Below is a small trained network, with its code and all its weights. Each question gives an input and a target symbol and asks what happens when units are switched off, that is, made to give their printed mean instead of their output.

import numpy as np


def w(rows, s, z=0):
    codes = np.array(rows[::2]) - 128.0
    scale = np.full(codes.shape[1], s)
    scale[-1] = z or s
    return codes * scale


def norm(h):
    return h / np.sqrt((h * h).mean(-1, keepdims=True) + 1e-5)


def f(y):
    return y / 2 * (1 + np.tanh(0.7978845608 * (y + 0.044715 * y**3)))


def softmax(a):
    e = np.exp(a - a.max(-1, keepdims=True))
    return e / e.sum(-1, keepdims=True)


def log_softmax(a):
    a = a - a.max(-1, keepdims=True)
    return a - np.log(np.exp(a).sum(-1, keepdims=True))


def net(x, mask):
    ids = ['βθμξστφ'.index(c) for c in x.split()]
    T = len(ids)
    res = E[ids] + P[:T]
    r = norm(res)
    for j in range(2):
        rows = slice(3 * j, 3 * j + 3)
        q, k, v = (r @ M[0][rows].T for M in (Q, K, V))
        z = softmax(np.where(np.tri(T) > 0, q @ k.T / 3**0.5, -1e9)) @ v
        o = O[0][rows]
        res = res + np.where(mask[j], z, o[:, -1]) @ o[:, :-1]
    y = f(norm(res) @ A[0][:, :-1].T + A[0][:, -1])
    res = res + np.where(mask[2:26], y, B[0][:, -1]) @ B[0][:, :-1]
    return log_softmax(norm(res)[-1] @ U[:, :-1].T + U[:, -1])


Q, K, V, O, A, B = {}, {}, {}, {}, {}, {}
E = w([
[175,124,122,118],'β',
[5,147,115,99],'θ',
[162,134,119,139],'μ',
[167,104,113,134],'ξ',
[132,157,133,92],'σ',
[132,108,147,93],'τ',
[119,107,150,143],'φ',
],0.014)
P = w([
[194,180,253,139],'0',
[180,135,185,141],'1',
[162,121,146,140],'2',
[148,121,101,138],'3',
[134,109,63,125],'4',
[111,112,34,121],'5',
[79,99,6,109],'6',
],0.005)
Q[0] = w([
[133,94,241,171],'H1',
[242,86,30,138],'H1',
[164,108,125,120],'H1',
[140,81,1,164],'H2',
[94,177,221,186],'H2',
[52,167,71,62],'H2',
],0.0092)
K[0] = w([
[135,168,252,151],'H1',
[121,101,104,21],'H1',
[135,123,130,93],'H1',
[129,31,93,122],'H2',
[142,177,160,101],'H2',
[155,164,39,92],'H2',
],0.012)
V[0] = w([
[165,223,150,23],'H1',
[146,136,66,150],'H1',
[128,34,139,115],'H1',
[88,7,178,67],'H2',
[99,217,194,133],'H2',
[177,163,81,2],'H2',
],0.0078)
O[0] = w([
[43,26,72,90,253],'H1',
[165,87,102,188,107],'H1',
[138,113,253,135,126],'H1',
[93,9,243,71,123],'H2',
[120,124,58,123,113],'H2',
[146,217,132,51,198],'H2',
],0.0051,0.0041)
A[0] = w([
[135,111,153,173,80],'N1',
[138,105,124,92,108],'N2',
[25,90,149,144,142],'N3',
[98,179,96,120,59],'N4',
[150,141,144,113,130],'N5',
[146,177,160,123,109],'N6',
[176,155,155,144,124],'N7',
[157,143,141,164,107],'N8',
[55,128,89,182,78],'N9',
[62,236,170,95,80],'N10',
[148,112,121,115,122],'N11',
[100,163,138,173,192],'N12',
[135,119,119,135,23],'N13',
[78,91,190,216,93],'N14',
[77,95,186,210,71],'N15',
[32,164,140,165,74],'N16',
[138,170,132,180,138],'N17',
[104,114,124,78,105],'N18',
[104,179,76,125,85],'N19',
[113,155,133,118,102],'N20',
[52,54,170,244,3],'N21',
[169,135,122,161,87],'N22',
[86,112,207,51,90],'N23',
[120,153,137,69,146],'N24',
],0.011,0.0031)
B[0] = w([
[133,123,127,103,116],'N1',
[98,148,145,136,170],'N2',
[191,197,159,96,246],'N3',
[154,99,110,138,172],'N4',
[101,138,135,138,136],'N5',
[92,124,117,126,116],'N6',
[80,127,170,131,135],'N7',
[111,112,166,121,118],'N8',
[121,131,164,83,166],'N9',
[190,69,93,118,209],'N10',
[99,137,160,130,152],'N11',
[180,91,140,76,134],'N12',
[141,136,128,123,101],'N13',
[167,20,91,112,166],'N14',
[170,46,103,123,157],'N15',
[201,138,138,34,182],'N16',
[145,107,181,103,121],'N17',
[89,122,140,156,196],'N18',
[158,94,103,157,203],'N19',
[146,117,109,136,128],'N20',
[181,2,185,139,181],'N21',
[140,143,163,111,133],'N22',
[24,160,101,202,252],'N23',
[96,121,103,149,205],'N24',
],0.008,0.004)
U = w([
[122,176,135,117,66],'β',
[134,139,134,26,91],'θ',
[207,191,102,203,170],'μ',
[164,186,235,141,142],'ξ',
[103,92,1,154,2],'σ',
[47,148,145,176,174],'τ',
[157,37,161,148,185],'φ',
],0.009,0.0036)

Each question gives the input, a string of symbols that net reads in full, and the target symbol t.
The units are the heads (3 rows each of Q, K, V and O) and the neurons (one row each of A and B). Each row of codes is followed by its name. A weight is (code - 128) times the scale printed after its matrix; where a second scale follows, it is the last column's (O, A, B and U).
mask holds one flag per unit, heads first, then neurons. A switched-off unit (its flag False) gives its mean, the last column of its rows in O or B, instead of its output. The means were averaged over made-up inputs and are rounded, as every weight is.
A unit's drop is (log p(t) with every unit on - log p(t) with that unit switched off) / (log p(t) with every unit on - log p(t) with every unit switched off).
The circuit of an input: a set's keep is (log p(t) with only the set's units on - log p(t) with every unit switched off) / (log p(t) with every unit on - log p(t) with every unit switched off). Starting from the 12 units with the biggest drops (on a tie, the unit counted first), units are removed one at a time, each time the one whose removal leaves the highest keep (on an exact tie, the one counted first), for as long as the keep stays at least 0.8.
circuit, biggest first: the units of the circuit, biggest drop first
top k neurons: the k neurons with the biggest drops, biggest first
which heads matter: for each layer, one digit per head in row order, 1 if its drop is at least 0.15 and else 0, layers parted by /
drop of u: that unit's drop, to one decimal
input τ θ μ μ μ β, target μ: circuit, biggest first -> H1, H2
input σ ξ θ β, target ξ: top 4 neurons -> N23, N10, N14, N19
input τ ξ θ φ φ σ ξ, target φ: which heads matter -> 01
input β θ β φ β β, target φ: circuit, biggest first -> H2
input μ θ σ, target σ: which heads matter -> 00
input μ μ ξ, target ξ: which heads matter -> 00
input τ φ θ μ φ β ξ, target φ: which heads matter -> 01
input σ θ μ, target σ: which heads matter -> 10
input β μ τ θ μ, target τ: which heads matter -> 11
input τ β μ, target τ: which heads matter -> 10
input θ θ τ, target τ: which heads matter -> 00
input ξ τ θ, target θ: top 2 neurons -> N3, N16
input σ θ τ τ ξ β ξ, target ξ: which heads matter -> 11
input σ σ ξ, target σ: circuit, biggest first -> H1
input β β σ, target σ: which heads matter -> 01
input μ σ β φ μ, target φ: drop of H2 -> 2.2
input φ β φ φ β ξ β, target ξ: drop of H2 -> 0.7
input μ μ σ β, target σ: drop of N3 -> 0.2
